Below are the code and all the weights of a small trained network. Each question names an input and a target symbol and asks about switching units off, where a switched-off unit gives its printed mean instead of its output.

import numpy as np


def w(rows, s, z=0):
    codes = np.array(rows[::2]) - 128.0
    scale = np.full(codes.shape[1], s)
    scale[-1] = z or s
    return codes * scale


def norm(h):
    return h / np.sqrt((h * h).mean(-1, keepdims=True) + 1e-5)


def f(y):
    return y / 2 * (1 + np.tanh(0.7978845608 * (y + 0.044715 * y**3)))


def softmax(a):
    e = np.exp(a - a.max(-1, keepdims=True))
    return e / e.sum(-1, keepdims=True)


def log_softmax(a):
    a = a - a.max(-1, keepdims=True)
    return a - np.log(np.exp(a).sum(-1, keepdims=True))


def net(x, mask):
    ids = ['βγδεζθλξπτψω'.index(c) for c in x.split()]
    T = len(ids)
    res = E[ids] + P[:T]
    u = 0
    for l in range(2):
        q, k, v = (norm(res) @ M[l].T for M in (Q, K, V))
        z = softmax(np.where(np.tri(T) > 0, q @ k.T / 3**0.5, -1e9)) @ v
        res = res + np.where(mask[u], z, O[l][:, -1]) @ O[l][:, :-1]
        u += 1
        y = f(norm(res) @ A[l][:, :-1].T + A[l][:, -1])
        res = res + np.where(mask[u : u + 8], y, B[l][:, -1]) @ B[l][:, :-1]
        u += 8
    return log_softmax(norm(res)[-1] @ U[:, :-1].T + U[:, -1])


Q, K, V, O, A, B = {}, {}, {}, {}, {}, {}
E = w([
[115,95,133,141,174,153,141,157,131],'β',
[56,30,225,178,249,94,196,221,104],'γ',
[162,87,115,120,133,59,105,188,152],'δ',
[104,31,103,24,143,182,149,115,125],'ε',
[167,104,98,105,165,93,137,112,65],'ζ',
[179,132,18,64,132,108,160,156,122],'θ',
[119,121,139,181,200,86,189,200,132],'λ',
[133,142,61,105,176,136,140,119,95],'ξ',
[134,150,47,110,182,105,239,92,204],'π',
[96,111,150,143,212,60,106,96,101],'τ',
[134,56,83,137,113,175,187,152,95],'ψ',
[109,105,91,158,203,129,115,127,57],'ω',
],0.015)
P = w([
[158,231,153,100,87,118,139,171,123],'0',
[219,132,93,111,185,133,116,157,130],'1',
[132,88,88,147,85,3,103,80,124],'2',
[77,149,130,60,123,132,132,125,174],'3',
[218,115,97,107,177,155,139,146,146],'4',
[116,90,122,150,121,39,156,56,109],'5',
[78,161,107,82,97,107,87,160,182],'6',
],0.016)
Q[0] = w([
[151,179,149,114,207,194,45,179,192],'L0H1',
[2,142,164,72,90,123,129,113,165],'L0H1',
[136,155,149,149,22,120,103,122,93],'L0H1',
],0.0096)
K[0] = w([
[108,228,200,119,177,86,2,188,106],'L0H1',
[57,59,48,109,171,129,66,160,192],'L0H1',
[181,78,123,128,153,85,139,78,79],'L0H1',
],0.0077)
V[0] = w([
[138,3,61,141,80,145,184,196,4],'L0H1',
[160,99,133,112,66,87,202,23,164],'L0H1',
[113,37,227,106,75,204,152,205,103],'L0H1',
],0.0053)
O[0] = w([
[47,162,88,133,175,98,196,136,65,254],'L0H1',
[177,71,153,94,73,46,201,169,145,37],'L0H1',
[106,123,109,108,131,152,94,246,154,27],'L0H1',
],0.014,0.0018)
A[0] = w([
[150,198,148,138,179,235,97,162,183,89],'L0N1',
[125,56,148,162,71,80,142,3,147,93],'L0N2',
[119,145,113,89,189,128,97,71,160,157],'L0N3',
[155,168,106,105,131,251,130,141,123,107],'L0N4',
[124,202,110,50,73,75,118,62,214,95],'L0N5',
[84,227,121,119,96,153,207,124,181,114],'L0N6',
[99,148,105,118,168,47,142,105,75,170],'L0N7',
[75,158,243,128,114,113,146,177,216,4],'L0N8',
],0.0081,0.0035)
B[0] = w([
[65,39,105,138,128,105,80,51,101,219],'L0N1',
[51,89,124,187,86,179,52,144,186,189],'L0N2',
[167,156,67,183,46,135,161,136,71,191],'L0N3',
[96,126,171,191,157,70,71,111,92,179],'L0N4',
[182,104,142,119,141,49,111,170,100,177],'L0N5',
[51,116,103,220,116,150,97,148,254,162],'L0N6',
[149,37,165,112,38,198,162,99,14,254],'L0N7',
[132,105,140,173,237,64,146,144,118,152],'L0N8',
],0.008,0.0063)
Q[1] = w([
[146,148,142,107,180,125,68,161,162],'L1H1',
[71,80,21,145,152,166,104,132,112],'L1H1',
[9,107,162,94,55,114,132,138,140],'L1H1',
],0.011)
K[1] = w([
[116,135,154,140,146,92,106,149,107],'L1H1',
[75,163,99,127,105,123,88,126,132],'L1H1',
[114,1,70,113,150,160,169,104,148],'L1H1',
],0.015)
V[1] = w([
[155,143,97,255,119,126,189,101,110],'L1H1',
[136,81,141,79,137,170,104,106,49],'L1H1',
[211,107,98,114,156,34,107,150,99],'L1H1',
],0.009)
O[1] = w([
[92,115,107,208,127,137,155,145,148,255],'L1H1',
[193,178,185,110,128,207,39,132,3,199],'L1H1',
[128,230,161,135,130,89,102,178,86,216],'L1H1',
],0.012,0.0038)
A[1] = w([
[84,144,76,142,126,177,115,170,43,255],'L1N1',
[126,200,105,86,127,133,217,189,86,154],'L1N2',
[140,105,152,34,184,126,148,141,158,156],'L1N3',
[123,158,123,100,177,129,93,175,106,100],'L1N4',
[117,88,129,206,135,94,144,55,111,93],'L1N5',
[114,81,119,155,96,201,199,190,117,108],'L1N6',
[131,134,121,161,130,114,151,153,247,142],'L1N7',
[187,103,228,122,72,91,113,74,99,115],'L1N8',
],0.012,0.005)
B[1] = w([
[122,144,179,119,101,146,158,183,185,253],'L1N1',
[142,4,134,142,60,106,86,95,71,175],'L1N2',
[118,229,55,146,42,157,124,20,152,142],'L1N3',
[76,134,97,54,153,105,163,103,95,149],'L1N4',
[97,161,76,139,121,66,148,112,133,196],'L1N5',
[203,159,66,115,136,124,84,138,180,173],'L1N6',
[125,137,212,75,109,159,187,67,118,158],'L1N7',
[165,150,125,58,247,176,108,117,207,165],'L1N8',
],0.012,0.014)
U = w([
[89,48,139,141,141,148,1,88,99,149],'β',
[56,155,141,72,200,155,149,211,119,186],'γ',
[132,174,97,59,159,17,95,144,68,52],'δ',
[107,196,60,50,102,162,135,60,92,110],'ε',
[191,80,215,44,151,206,149,120,94,230],'ζ',
[89,44,163,143,44,83,128,162,51,92],'θ',
[70,69,89,145,178,32,129,62,170,68],'λ',
[175,237,114,197,109,98,129,196,157,99],'ξ',
[156,163,233,82,99,117,184,87,169,141],'π',
[194,142,160,125,172,116,41,116,184,251],'τ',
[156,81,67,103,113,198,143,185,201,39],'ψ',
[87,151,119,182,117,240,136,106,62,69],'ω',
],0.0078,0.0017)

Each question gives the input, a string of symbols that net reads in full, and the target symbol t.
The units are the heads (3 rows each of Q, K, V and O) and the neurons (one row each of A and B). Each row of codes is followed by its name. A weight is (code - 128) times the scale printed after its matrix; where a second scale follows, it is the last column's (O, A, B and U).
mask holds one flag per unit, layer by layer, with each layer's heads first. A switched-off unit (its flag False) gives its mean, the last column of its rows in O or B, instead of its output. The means were averaged over made-up inputs and are rounded, as every weight is.
A unit's drop is (log p(t) with every unit on - log p(t) with that unit switched off) / (log p(t) with every unit on - log p(t) with every unit switched off).
The circuit of an input: a set's keep is (log p(t) with only the set's units on - log p(t) with every unit switched off) / (log p(t) with every unit on - log p(t) with every unit switched off). Starting from the 12 units with the biggest drops (on a tie, the unit counted first), units are removed one at a time, each time the one whose removal leaves the highest keep (on an exact tie, the one counted first), for as long as the keep stays at least 0.8.
units of the circuit, in order: the units of the circuit, biggest drop first
unit that matters most: the unit with the biggest drop
top k neurons: the k neurons with the biggest drops, biggest first
top k neurons in layer l: the k neurons of layer l with the biggest drops, biggest first
input ψ λ ψ ω, target ω: units of the circuit, in order : L1H1, L0N3
input ε θ β λ ω ω, target ζ: units of the circuit, in order : L0N7, L1H1
input ψ ξ λ λ ξ λ, target θ: units of the circuit, in order : L0H1, L1N2, L0N7
input ε γ τ γ λ γ, target ζ: units of the circuit, in order : L1H1
input θ ψ ω λ ψ γ ψ, target ψ: units of the circuit, in order : L1N6, L1H1, L0N6
input γ γ ψ ψ τ, target γ: units of the circuit, in order : L0H1, L1N4
input λ ω τ λ ψ λ π, target π: units of the circuit, in order : L1N7, L0H1
input δ ε γ λ δ, target δ: units of the circuit, in order : L1H1, L1N4
input β ε ω θ ε, target β: units of the circuit, in order : L0H1, L0N4
input τ ζ δ, target τ: units of the circuit, in order : L1N8, L1H1, L0N7
input ξ ξ γ, target γ: top 2 neurons in layer 1 : L1N2, L1N8
input β γ π θ λ, target β: units of the circuit, in order : L0H1, L0N1
input π ψ δ ξ β, target π: top 2 neurons : L1N7, L0N7
input γ τ τ, target β: unit that matters most : L0N2
input ε γ τ, target ζ: top 2 neurons : L0N7, L1N8
input π γ τ ξ, target ξ: top 3 neurons in layer 0 : L0N3, L0N5, L0N2
input θ τ λ ψ ε, target θ: top 2 neurons in layer 0 : L0N5, L0N6
input ξ θ ε, target ζ: top 2 neurons : L1N8, L0N7
input δ ε ζ ζ, target ζ: top 2 neurons : L1N8, L0N7
input λ ω γ λ π, target λ: unit that matters most : L1H1
input π θ ω ψ δ, target π: top 2 neurons : L1N7, L0N7
